Below are the code and all the weights of a small trained network. Each question names an input and a class and asks about switching units off, where a switched-off unit gives its printed mean instead of its output.

import numpy as np


def w(rows, s, z=0):
    codes = np.array(rows[::2]) - 128.0
    scale = np.full(codes.shape[1], s)
    scale[-1] = z or s
    return codes * scale


def f(y):
    return np.maximum(y, 0)


def log_softmax(a):
    a = a - a.max(-1, keepdims=True)
    return a - np.log(np.exp(a).sum(-1, keepdims=True))


def net(x, mask):
    res = np.array(x, float).reshape(1, 4) / 4 @ E
    y = f(res @ A[0][:, :-1].T + A[0][:, -1])
    res = res + np.where(mask, y, B[0][:, -1]) @ B[0][:, :-1]
    return log_softmax(res[-1] @ U[:, :-1].T + U[:, -1])


A, B = {}, {}
E = w([
[154,231,60,112,168,92,72,218],'x0',
[107,149,24,187,67,123,145,62],'x1',
[138,75,106,253,254,49,188,168],'x2',
[54,68,87,137,169,195,79,170],'x3',
],0.0099)
A[0] = w([
[157,225,61,107,157,103,63,194,84],'n1',
[211,180,161,126,66,51,189,85,158],'n2',
[118,180,148,22,28,215,48,100,3],'n3',
[53,101,84,144,147,177,76,143,118],'n4',
[132,208,69,109,162,124,48,190,48],'n5',
[88,39,196,132,96,186,174,69,68],'n6',
[69,65,91,126,159,225,80,150,148],'n7',
[105,151,1,182,51,129,134,85,76],'n8',
[56,84,77,130,136,184,74,152,145],'n9',
[149,113,236,75,166,141,98,196,51],'n10',
],0.0077,0.002)
B[0] = w([
[109,48,170,152,24,16,98,32,205],'n1',
[159,202,126,62,129,119,211,232,198],'n2',
[98,93,43,225,234,33,104,233,250],'n3',
[156,175,114,67,110,133,227,180,173],'n4',
[133,85,162,155,54,60,138,92,193],'n5',
[106,81,112,187,41,21,118,89,197],'n6',
[166,203,130,94,79,100,187,162,187],'n7',
[25,237,254,150,211,247,57,53,203],'n8',
[160,193,137,83,100,123,196,164,180],'n9',
[3,210,255,137,157,206,66,56,185],'n10',
],0.0068,0.014)
U = w([
[118,65,132,138,21,90,114,79,75],'0',
[114,96,72,194,254,95,125,182,161],'1',
[80,177,181,112,166,185,90,82,147],'2',
[155,182,117,40,87,134,201,175,96],'3',
[142,103,100,103,131,158,110,125,253],'4',
[202,81,76,66,150,196,70,104,28],'5',
[153,55,89,83,149,176,96,134,38],'6',
],0.011,0.0048)

Each question gives the input, the list of numbers given to net, and the class t.
The units are the neurons (one row each of A and B). Each row of codes is followed by its name. A weight is (code - 128) times the scale printed after its matrix; where a second scale follows, it is the last column's (A, B and U).
mask holds one flag per neuron, in row order. A switched-off neuron (its flag False) gives its mean, the last column of its row in B, instead of its output. The means were averaged over made-up inputs and are rounded, as every weight is.
A unit's drop is (log p(t) with every unit on - log p(t) with that unit switched off) / (log p(t) with every unit on - log p(t) with every unit switched off).
The circuit of an input: a set's keep is (log p(t) with only the set's units on - log p(t) with every unit switched off) / (log p(t) with every unit on - log p(t) with every unit switched off). Starting from all 10 units, units are removed one at a time, each time the one whose removal leaves the highest keep (on an exact tie, the one counted first), for as long as the keep stays at least 0.8.
circuit, biggest first: the units of the circuit, biggest drop first
most important unit: the unit with the biggest drop
k most important neurons: the k neurons with the biggest drops, biggest first
drop when u is switched off: that unit's drop, to one decimal
input [-3,4,2,1], class 2: most important unit => n3
input [1,2,0,1], class 4: 3 most important neurons => (n3; n10; n2)
input [0,4,1,-1], class 2: circuit, biggest first => (n3; n8)
input [-3,4,-1,4], class 2: 3 most important neurons => (n8; n2; n1)
input [-4,-4,3,-8], class 3: 3 most important neurons => (n2; n3; n8)
input [7,4,-6,0], class 0: 2 most important neurons => (n1; n5)
input [6,-2,-7,3], class 1: 2 most important neurons => (n3; n6)
input [1,-8,-1,-8], class 2: 4 most important neurons => (n10; n7; n4; n9)
input [6,7,-1,4], class 2: 2 most important neurons => (n8; n6)
input [1,-1,-2,-1], class 4: 2 most important neurons => (n8; n3)
input [-6,-2,-2,-8], class 3: 3 most important neurons => (n2; n1; n5)
input [8,-7,-2,5], class 0: 3 most important neurons => (n1; n5; n8)
input [-3,2,-5,-4], class 1: circuit, biggest first => (n3; n1)
input [-3,-7,2,-6], class 2: most important unit => n10
input [-6,8,7,8], class 2: circuit, biggest first => (n8; n3)
input [-2,-3,5,6], class 3: 2 most important neurons => (n3; n7)
input [-3,2,-3,-3], class 4: 3 most important neurons => (n1; n5; n7)
input [6,-5,-7,1], class 1: drop when n3 is switched off => 1.9
input [5,-1,3,-7], class 3: drop when n2 is switched off => 1.5
input [1,6,3,6], class 2: drop when n3 is switched off => 0.3
input [1,3,4,-7], class 3: circuit, biggest first => (n2)
